[-0.52  1.44 -1.31  0.88  0.18  1.04  0.51  0.52  3.42 -0.14  0.26  1.93
  5.49  1.13 -0.66 -0.71 -2.51  0.74 -2.53 -0.84 -1.71 -1.38 -1.05  0.23
 -1.66 -2.32 -0.01  1.57 -0.80  1.26 -0.20 -0.48 -2.99 -1.39 -1.64  1.77
 -0.22  4.17 -2.13 -0.77  4.19]
nupu
[-0.08  1.00 -0.24  1.04 -0.26  0.86  2.38 -0.41  4.04  0.25  1.53  0.77
  0.50  0.15  0.90  0.08 -1.51  0.78 -3.86 -1.22 -1.60 -2.91 -1.02  0.23
 -2.77 -2.55  0.94  1.11 -2.25  0.86 -1.89  0.13 -3.16 -2.66  0.75  0.99
  2.61  1.69  0.82 -0.41  8.44]
senes
[-1.34  0.37 -3.27  0.28  1.17  0.58  1.79 -0.69  2.68  0.14  1.12  1.36
  0.30  0.24  0.07  2.39  2.72  1.28  0.21  0.88 -4.63 -0.79 -0.89  1.07
 -1.45 -3.69 -0.18  0.55 -0.79  0.83 -0.13 -1.15 -5.33 -0.68 -2.19  0.98
  1.06  1.31 -1.76 -1.21  2.85]
nupu
[-1.66  4.45  1.52  0.41 -2.05  0.49 -2.39  1.16  5.59 -0.16  0.38  3.35
  3.26  0.29  3.25 -2.20 -2.95  0.16 -1.53 -0.92 -1.30 -3.39  0.07 -0.49
 -2.41 -0.58 -0.26  1.74  0.48  0.85 -0.98  0.69 -0.48 -2.33 -1.54  1.93
  1.90  4.08 -0.30 -0.61  3.87]
gado
[-0.69  0.57  0.95  0.27 -0.57  0.59 -1.05  0.60  2.83  0.25  0.90 -0.02
  0.44  1.38  0.35 -1.06 -2.11 -0.16 -0.97 -0.84  0.10 -0.99  0.22  0.81
 -1.27 -0.78  0.36  1.64  0.22  0.60  0.12  0.51 -0.19 -0.19 -0.39  1.34
  0.57  1.36  0.14  0.49  1.99]
gado
[-2.37  1.71 -0.58 -0.68 -0.53  0.79 -0.26  0.74  4.09 -0.06  0.61  0.95
  1.53  2.54  1.71 -0.64 -1.55 -1.08 -1.33  0.42 -0.88 -1.59 -0.34  0.91
 -2.66 -0.34  0.09  1.10 -0.17  1.11 -0.41  0.40 -1.51 -0.92 -0.19  1.63
  1.12  2.64 -0.67 -0.51  1.59]
senes
[-1.77  3.15 -1.89 -0.24 -1.04  0.26 -0.36  0.14  0.15  2.40  0.69  1.34
  2.12  0.06  0.47 -0.35  3.62  0.59  2.35 -0.19 -4.24 -0.19  2.50  1.88
 -0.35 -0.91 -0.25  3.27 -0.58  1.02 -0.13  1.79  1.27  0.91 -2.78  1.85
 -0.76  1.73  0.33 -1.32 -1.36]
gado
[-0.91  2.75 -0.67 -0.51  0.07  0.83 -1.76  1.47  3.35  0.73  0.46  1.71
  0.03  0.77 -0.42 -1.29 -3.46  0.68 -1.36  0.81 -0.89  0.03 -0.21  0.16
 -1.03 -1.27  0.11  1.41  0.72  0.46 -0.57  2.14 -2.97  0.37 -0.66 -4.59
 -0.16  2.47 -0.40 -1.22  1.54]
nupu
[-2.94  0.63 -3.30 -0.22 -1.20  0.71  0.80 -0.93  2.79  1.34  0.44  1.32
  1.89 -0.70  0.32  0.92  2.30  0.03 -1.65 -1.35 -1.92 -1.33 -1.38  1.78
 -2.64 -2.56  0.39  0.81 -0.73  0.57 -0.37 -0.85 -2.64  0.30 -2.40  1.67
  0.60  1.99 -0.93 -3.72  2.21]
senes
[-0.86  2.27 -0.71  2.43 -0.68 -0.06 -1.19 -0.16  4.45 -0.33  1.03  1.24
  2.29  1.47  1.35 -0.63 -1.08 -0.44 -2.13 -0.51 -2.65 -1.50 -0.31  0.29
 -2.71 -1.67 -0.12  2.32  0.44  1.04 -0.18  1.56 -1.80 -0.67 -1.14  1.02
  0.02  2.33 -1.19 -0.62  5.54]
gado
[-2.07  0.64  0.08 -0.32 -0.86  0.67  0.12  0.04  4.31  0.75 -0.06  1.43
  1.45  0.86  0.58 -0.56 -1.97 -0.12 -2.88 -0.40  0.58 -2.51 -0.91 -1.31
 -1.86 -2.06  0.52  0.94 -0.71  1.88  0.00  1.21 -3.39 -0.89  0.52  2.47
  1.80  1.75 -0.72 -0.22  4.22]
senes
[-1.17  1.78 -3.17 -0.82 -1.09  0.74 -0.99  0.47  3.38  0.94  0.95  0.78
  3.24  0.34 -1.44 -0.97 -0.07  0.00 -4.82 -0.13 -1.99 -2.46 -1.94  0.55
 -2.12 -0.95  0.60  2.54 -0.93  1.38 -1.29  0.59 -2.38  0.78 -1.35  1.57
  0.17  2.40 -0.27 -1.09  2.26]
difoz
[-1.36  4.61 -1.08  0.38 -0.98  0.70 -2.31  1.50  2.83  1.10 -0.16  0.85
  2.41  0.52 -0.56 -1.05  0.29 -0.24 -0.31  0.03 -2.09 -0.86  0.26  0.04
 -1.10 -1.10  0.01  3.03 -0.31  1.35 -0.67  5.52 -1.01 -0.08 -2.39  2.21
 -1.57  2.98 -0.07 -0.91  2.10]
gado
[-0.15  2.35 -3.62 -0.20 -0.83  1.52  1.08  0.39  4.97  0.10  0.09  1.07
  1.96  0.07  0.93  0.03 -1.67  0.16 -2.11 -0.15 -2.20 -1.28 -1.00  0.63
 -2.45 -3.65  0.83  1.63 -0.75  1.45 -0.86  0.07 -4.00 -1.14 -0.27  2.18
 -0.16  4.71 -0.87 -1.01  3.71]
nupu
[-1.06  3.41 -0.30  0.15 -1.44  0.32 -2.14  1.14  3.70  0.14  0.60  0.81
  2.91  0.39  1.09 -1.61 -0.85  0.35 -1.82  0.06 -2.29 -1.69 -0.41 -0.24
 -1.60 -0.96  0.23  1.83 -0.09  0.99  1.31  2.76 -1.13 -0.46 -0.98  2.48
 -0.79  2.86 -0.72 -0.64  3.16]
gado
[-0.99  2.44 -0.57  0.28 -0.31  0.34 -1.70  0.93  3.45 -0.16  0.63  1.54
  0.73  0.32  0.59 -0.24 -3.93  0.09 -1.42 -0.67  0.59 -0.95  0.60 -0.57
 -1.61 -0.75  0.23  1.20 -1.33  0.81 -0.24  1.98 -1.78 -0.61  0.00  2.05
  0.68  2.83 -0.57 -0.59  1.52]
nupu
[ 0.07  3.75 -2.54  0.11 -0.91  0.17 -4.22  0.38  5.70 -1.11 -0.03  2.77
  1.36  0.14  1.52 -1.78 -4.53 -0.45  0.42 -0.28 -0.96 -1.99  0.15 -0.53
 -0.93 -2.15  0.21  1.71  0.62  1.00 -0.72  1.81 -2.99  0.24 -1.53  2.22
  1.22  2.69 -0.10 -0.63  1.51]
gado
[-1.08  2.83 -0.44  0.03 -1.13 -0.53 -0.80 -0.20  4.70  0.18  0.46  0.71
  1.37  0.93  0.49 -3.32 -1.15  0.00 -2.42 -0.68 -1.73 -2.82 -0.73  0.19
 -2.41 -0.54  0.22  1.96 -1.11  1.55 -0.57  1.32 -2.88  0.37 -0.06  0.87
  1.36  2.29 -0.82 -0.37  4.26]
gado
[-0.35  4.12 -1.69 -0.07 -0.80  1.38 -3.76  0.29  3.75 -1.75  0.52  0.01
  0.16 -0.47 -0.47 -1.05 -0.23  1.08 -0.02  0.76 -2.30 -1.63 -0.07 -1.54
 -1.65 -0.54 -0.46  2.79  0.46  4.92  0.45  0.81 -1.31  0.31 -1.29  1.70
  1.31  2.08 -1.57  1.51  1.43]
nupu
[ 1.23  1.74 -0.59  0.69  0.20  0.06 -2.12  0.68  3.69 -1.12  0.60 -0.18
  0.86  0.51  0.30 -2.32 -0.12 -0.54 -3.32 -1.44 -3.28 -3.25 -0.38  0.61
 -2.25 -1.39 -0.39  1.87  0.34  2.28 -0.19  2.30 -1.82 -0.90 -1.81  1.52
  0.63  3.14 -0.90 -0.23  5.68]
gado
[-1.23  0.56 -1.68 -0.38 -0.39  0.07 -1.79  0.65  3.20 -0.12  0.45  1.28
  2.09  0.63  1.21  0.52 -1.40  0.14 -2.90 -0.71 -0.92  0.16 -0.80  0.69
 -2.38 -1.26 -0.52  0.79 -0.12 -0.05 -0.39 -0.07 -2.95 -0.71 -1.37  0.44
  0.28  3.66  0.82  0.04  0.12]
nupu
[-0.56  0.79 -0.98  0.20 -1.16  1.28  0.67 -0.18  2.80  0.32 -0.11  0.02
  0.24  0.07 -0.15 -1.92 -0.79  0.63 -1.83  0.76 -1.62 -2.72  0.05 -0.55
 -1.04 -0.44  0.46  1.11 -1.23  1.90 -0.53  0.22 -2.25 -1.52 -0.02  0.20
  1.10 -1.26 -0.12 -0.22  2.92]
nupu
[ 0.03  3.38  1.51  0.33 -0.89  1.01 -1.58  2.13  4.21 -0.47  0.35  1.26
  1.89  0.65  1.86 -3.17 -3.71  0.70 -2.41 -1.49 -1.39 -3.84 -0.04  0.22
 -2.30 -0.09  0.02  2.64 -1.31  1.77 -0.65  1.96 -1.72 -1.09 -0.94  2.27
  1.71  2.93  2.39 -0.23  6.18]
gado
[ 1.05  2.46 -0.43 -0.61  0.64  1.51 -0.86  0.32  3.55 -1.44 -0.90 -0.15
  0.26  0.88  1.46 -2.85 -7.10 -0.81 -4.21 -0.90 -0.09 -3.31 -0.48 -0.71
  0.10  0.93  0.67  1.18 -0.84  0.94 -0.03  3.38 -2.80 -2.44  0.55  2.26
  1.57  3.32  0.03  0.19  5.50]
gado
[-1.32  1.79 -1.38 -0.90 -0.55  1.31  1.94  1.04  2.60  1.23  0.52  1.89
  1.21  0.18  0.87  1.43 -0.05 -0.04 -2.01 -0.11 -2.98 -2.05 -1.04  2.22
 -1.40 -2.04  0.15  1.50 -0.87  0.93 -0.74  0.20 -1.64 -1.55 -0.75  1.71
  2.21  1.76 -0.35 -0.92  0.31]
gado
[ 1.96  1.44 -1.23 -0.25 -0.76  0.62 -0.56 -0.29  3.63  0.62  0.06  0.86
  1.89  1.38  2.33 -0.71 -2.60  0.29 -2.24 -0.17 -0.39 -1.92 -1.36  0.37
 -1.71 -1.37  0.32  1.20 -1.03  1.58  0.14 -0.33 -1.66  0.02 -0.38  2.32
  0.76  3.73 -0.95  0.30  0.74]
nupu
[-2.64  2.75 -3.31 -1.06 -1.06  1.21 -1.02  0.60  4.41 -1.47  0.25  2.17
  1.58  2.43 -0.09 -0.29 -2.49  0.82 -4.02 -0.20 -0.52 -1.08 -0.73 -0.26
 -1.92 -0.56  1.14  1.96 -0.52  1.04  0.10  2.89 -2.44 -0.09 -0.69  2.20
 -0.80  3.93  0.96 -0.16  0.51]
nupu
[-0.49  3.23 -0.10  0.93 -0.73  0.73 -1.11 -0.46  3.98  1.15  2.06  1.50
  1.62  0.66  0.89  3.50 -0.22  0.64 -0.25  0.10 -2.80 -2.48 -0.37  0.63
 -2.00 -2.77 -0.75  1.61 -0.59  0.57 -0.14  0.23 -1.71  0.36 -2.54  1.72
  1.71  1.75 -0.82 -0.08  2.93]
nupu
[ 0.24  1.48  0.10  0.36  0.62  1.56 -2.47 -0.16  2.79 -0.57 -0.05  0.49
  1.08  0.30  0.68 -2.66 -4.78 -0.48 -2.87 -0.68  0.44 -3.17 -0.85  0.37
 -0.89 -0.28  0.62  0.31 -0.46  0.63 -0.21  0.71 -1.59 -1.62 -0.10  1.26
  2.41  3.05 -0.04  1.42  2.07]
nupu
[-0.40  3.48 -1.75  0.53 -0.14 -1.29 -2.44  0.07  4.55  0.18 -0.70  0.18
  1.74  0.56 -0.39 -1.47 -3.34  0.60 -4.16 -1.56  0.87 -3.57 -1.12  0.19
 -0.83 -3.04  0.18  0.60 -0.83  1.45 -0.11  0.61 -3.27 -1.22 -0.45  2.26
  1.10  3.25  0.39 -0.06  0.96]
nupu

[-0.41 -2.63 -0.82  0.98  0.11  2.40 -0.08  1.03  0.58 -0.51 -1.76 -1.84
  0.21  3.14 -0.09  0.15  0.99 -0.34  0.75  0.00  1.44 -0.94 -0.87  2.81
 -0.59  0.44 -1.07 -1.59 -0.44  0.20 -2.53 -1.47  0.01  0.00 -0.04 -0.64
  1.04 -0.78 -0.35 -0.23 -1.58]
S
[-0.66 -2.00  0.21  0.00 -0.29  2.83 -0.73 -0.32 -0.36 -0.77 -3.24 -0.32
 -0.38  3.26  0.59  0.25  3.01 -0.53  1.55  1.05  1.69 -1.03 -0.42  1.93
 -0.91 -0.55 -1.02 -1.49  1.01  0.24 -2.23 -0.82  0.07  1.85 -0.49 -0.51
  1.05 -1.06 -0.39  0.62 -1.36]
T
[-0.09 -2.77 -0.45 -0.01 -0.05  2.59 -0.44  1.62  0.83 -0.49 -2.98 -1.49
  0.91  2.37 -0.21  0.52  1.27 -0.60  0.92  0.86  1.77 -0.33 -0.63  4.80
 -1.34  0.04 -1.33 -1.32 -1.72  0.06 -2.87 -0.60 -0.09  0.29 -0.74 -0.02
  0.66 -1.21 -0.15  0.47 -2.98]
S
[-0.36 -1.26 -0.41  0.69 -0.90  1.90 -0.39  0.38 -0.13 -0.36 -3.58 -1.14
  0.67  2.35 -0.29  0.02  0.64 -0.85  1.24  0.11  0.93 -0.36 -0.58  4.02
 -1.25 -1.01 -0.81 -1.40  1.63  0.41 -0.60 -0.96 -0.29  0.42 -0.10 -0.06
  0.72 -1.57 -0.05 -0.67 -1.74]
Z
[-0.61 -1.81 -0.40  0.66  0.46  2.68  0.70  1.04 -0.37  0.15 -4.33 -1.46
  1.65  3.52  0.29  0.43  0.51 -1.26  0.39  0.67  1.88 -1.13 -0.33  4.09
 -1.45 -0.03 -1.49 -2.04  0.65  0.48 -1.23 -1.56 -0.12 -0.62 -0.79  0.58
  0.92 -1.42 -0.44  0.76 -2.63]
Z
